Below is a small trained network, with its code and all its weights. Each question gives an input and a class and asks what happens when units are switched off, that is, made to give their printed mean instead of their output.

import numpy as np


def w(rows, s, z=0):
    codes = np.array(rows[::2]) - 128.0
    scale = np.full(codes.shape[1], s)
    scale[-1] = z or s
    return codes * scale


def f(y):
    return y / 2 * (1 + np.tanh(0.7978845608 * (y + 0.044715 * y**3)))


def log_softmax(a):
    a = a - a.max(-1, keepdims=True)
    return a - np.log(np.exp(a).sum(-1, keepdims=True))


def net(x, mask):
    res = np.array(x, float).reshape(1, 7) / 4 @ E
    y = f(res @ A[0][:, :-1].T + A[0][:, -1])
    res = res + np.where(mask, y, B[0][:, -1]) @ B[0][:, :-1]
    return log_softmax(res[-1] @ U[:, :-1].T + U[:, -1])


A, B = {}, {}
E = w([
[116,133,114,134,130,139,133,112],'x0',
[76,224,221,170,62,65,75,104],'x1',
[128,130,124,128,132,124,96,148],'x2',
[93,130,67,177,93,67,247,251],'x3',
[249,173,153,206,137,199,134,138],'x4',
[123,135,123,129,138,130,123,128],'x5',
[141,122,138,120,122,119,141,133],'x6',
],0.011)
A[0] = w([
[32,135,141,109,139,62,148,130,159],'neuron 0',
[69,154,201,118,82,123,74,66,183],'neuron 1',
[73,41,121,14,149,161,106,92,255],'neuron 2',
[105,254,188,212,74,116,140,180,144],'neuron 3',
[192,104,91,167,149,163,156,179,196],'neuron 4',
[201,114,158,109,140,176,94,55,230],'neuron 5',
],0.0096,0.0057)
B[0] = w([
[41,107,174,125,102,93,124,140,208],'neuron 0',
[94,230,189,73,75,123,60,79,239],'neuron 1',
[175,58,6,5,129,89,122,97,253],'neuron 2',
[183,47,84,143,37,2,52,23,231],'neuron 3',
[150,55,109,185,125,239,241,153,218],'neuron 4',
[207,171,182,178,230,163,124,57,245],'neuron 5',
],0.0086,0.014)
U = w([
[186,82,72,105,102,92,110,64,251],'0',
[180,138,144,144,209,188,142,110,70],'1',
[69,91,73,103,137,101,198,245,115],'2',
[140,104,116,209,118,175,175,191,176],'3',
[82,208,174,54,97,132,115,99,70],'4',
[171,201,162,200,124,107,107,76,25],'5',
[34,118,136,144,83,68,129,144,69],'6',
],0.011,0.003)

Each question gives the input, the list of numbers given to net, and the class t.
The units are the neurons (one row each of A and B). Each row of codes is followed by its name. A weight is (code - 128) times the scale printed after its matrix; where a second scale follows, it is the last column's (A, B and U).
mask holds one flag per neuron, in row order. A switched-off neuron (its flag False) gives its mean, the last column of its row in B, instead of its output. The means were averaged over made-up inputs and are rounded, as every weight is.
A unit's drop is (log p(t) with every unit on - log p(t) with that unit switched off) / (log p(t) with every unit on - log p(t) with every unit switched off).
The circuit of an input: a set's keep is (log p(t) with only the set's units on - log p(t) with every unit switched off) / (log p(t) with every unit on - log p(t) with every unit switched off). Starting from all 6 units, units are removed one at a time, each time the one whose removal leaves the highest keep (on an exact tie, the one counted first), for as long as the keep stays at least 0.8.
units of the circuit, in order: the units of the circuit, biggest drop first
unit that matters most: the unit with the biggest drop
k most important neurons: the k neurons with the biggest drops, biggest first
drop when u is switched off: that unit's drop, to one decimal
input [6,-5,-2,8,2,8,4], class 3: units of the circuit, in order -> (neuron 4)
input [3,2,-8,-6,2,-4,-4], class 5: 2 most important neurons -> (neuron 5; neuron 1)
input [8,0,-4,6,-1,-8,-3], class 2: units of the circuit, in order -> (neuron 1; neuron 5)
input [-5,1,1,-7,4,1,-2], class 5: 2 most important neurons -> (neuron 4; neuron 1)
input [-5,-4,-7,1,-5,0,2], class 2: 3 most important neurons -> (neuron 3; neuron 5; neuron 1)
input [3,3,3,-6,0,-4,-8], class 4: 3 most important neurons -> (neuron 1; neuron 3; neuron 4)
input [8,-5,4,3,-8,-6,-4], class 2: 2 most important neurons -> (neuron 3; neuron 5)
input [1,6,-6,3,0,-3,-8], class 6: 2 most important neurons -> (neuron 2; neuron 5)
input [-8,-1,-2,6,1,6,7], class 3: 2 most important neurons -> (neuron 2; neuron 4)
input [-1,3,6,2,-4,8,5], class 6: 2 most important neurons -> (neuron 5; neuron 0)
input [-8,3,7,0,-6,5,-7], class 4: 3 most important neurons -> (neuron 1; neuron 3; neuron 4)
input [7,5,-3,8,7,1,6], class 0: drop when neuron 3 is switched off -> 4.9
input [-6,6,-1,6,4,2,8], class 0: drop when neuron 3 is switched off -> 3.1
input [-6,7,4,-1,-2,2,5], class 4: drop when neuron 3 is switched off -> -0.1
input [5,5,8,-7,-7,-4,5], class 4: unit that matters most -> neuron 1
